Each row has a name. Each piece below is followed by the name of the row it came from, unless a question asks for something else. Each question is about the rows just above it.

-.34, -.19, -.37, -.19, -.30, .26, .06, .16, -.28, .20, .61, -.14, -.37, -.53, -.03, -.36, .55, .09, -.08, .49, -.28, -.17, -.15, .11, .06, -.15, -.35, .16, .39, .12, -.13, -.68, .04, .11, -.38, .30  U
-.25, -.29, -.24, -.09, -.44, .31, .13, .13, -.19, .21, .73, -.28, -.31, -.56, .03, -.28, .40, .07, -.11, .45, -.34, -.07, -.14, .21, .02, -.16, -.27, .07, .43, .20, -.17, -.66, .02, .18, -.43, .31  Y
-.15, -.45, -.06, -.15, -.51, .37, .24, -.01, -.12, .14, .79, -.40, -.22, -.61, .05, -.22, .21, .03, -.18, .32, -.42, -.08, -.10, .26, .09, -.27, -.19, -.08, .37, .25, -.17, -.65, -.05, .28, -.55, .26  F
-.13, -.44, -.09, -.13, -.51, .41, .25, .01, -.11, .14, .82, -.39, -.24, -.63, .09, -.17, .17, .02, -.16, .36, -.42, -.08, -.06, .25, .10, -.27, -.22, -.04, .31, .24, -.17, -.66, -.07, .21, -.53, .18  N
-.23, -.25, -.29, -.22, -.18, .26, .16, .20, -.26, .16, .58, -.23, -.31, -.56, -.11, -.42, .55, .08, -.14, .44, -.36, -.29, -.04, -.05, .23, -.33, -.26, .09, .19, .06, -.09, -.64, -.02, .03, -.44, .21  R
-.16, -.47, -.11, -.10, -.52, .41, .22, .00, -.12, .09, .81, -.37, -.23, -.62, .09, -.19, .17, .01, -.13, .33, -.42, -.06, -.09, .26, .12, -.30, -.18, -.05, .37, .21, -.15, -.61, -.07, .28, -.54, .25  W
-.21, -.23, -.31, -.20, -.17, .26, .20, .14, -.24, .17, .54, -.21, -.32, -.56, -.11, -.41, .58, .07, -.13, .44, -.32, -.30, -.07, -.03, .25, -.32, -.30, .05, .24, .05, -.10, -.67, -.06, .08, -.46, .16  L
Count the entries of -.15, -.45, -.06, -.15, -.51, .37, .24, -.01, -.12, .14, .79, -.40, -.22, -.61, .05, -.22, .21, .03, -.18, .32, -.42, -.08, -.10:  23
Which row holds -.21, -.23, -.31, -.20, -.17, .26, .20, .14, -.24, .17, .54, -.21, -.32, -.56, -.11, -.41, .58, .07, -.13, .44, -.32, -.30, -.07, -.03, .25, -.32, -.30, .05, .24, .05, -.10, -.67, -.06, .08, -.46, .16?  L
asked: -.13, -.44, -.09, -.13, -.51, .41, .25, .01, -.11, .14, .82, -.39, -.24, -.63, .09, -.17, .17, .02, -.16, .36, -.42, -.08, -.06, .25, .10, -.27, -.22, -.04, .31, .24, -.17, -.66, -.07, .21, -.53, .18  N
Which row holds -.15, -.45, -.06, -.15, -.51, .37, .24, -.01, -.12, .14, .79, -.40, -.22, -.61, .05, -.22, .21, .03, -.18, .32, -.42, -.08, -.10, .26, .09, -.27, -.19, -.08, .37, .25, -.17, -.65, -.05, .28, -.55, .26?  F
asked: -.23, -.25, -.29, -.22, -.18, .26, .16, .20, -.26, .16, .58, -.23, -.31, -.56, -.11, -.42, .55, .08, -.14, .44, -.36, -.29, -.04, -.05, .23, -.33, -.26, .09, .19, .06, -.09, -.64, -.02, .03, -.44, .21  R

-.46, .63, .04, .58, -.33  A
-.46, .63, -.14, .58, -.41  E
-.48, .63, .23, .58, -.16  P
-.46, .64, -.14, .58, -.41  C
-.46, .63, -.35, .58, -.41  T
Number of entries in -.46, .63, .04, .58:  4
Number of entries in -.46:  1
How many entries does -.48, .63, .23, .58 have?  4
Where do -.48, .63, .23, .58, -.16 appear?  P
-.46, .63, .04, .58, -.33 is in which row?  A
Count the entries of -.46:  1

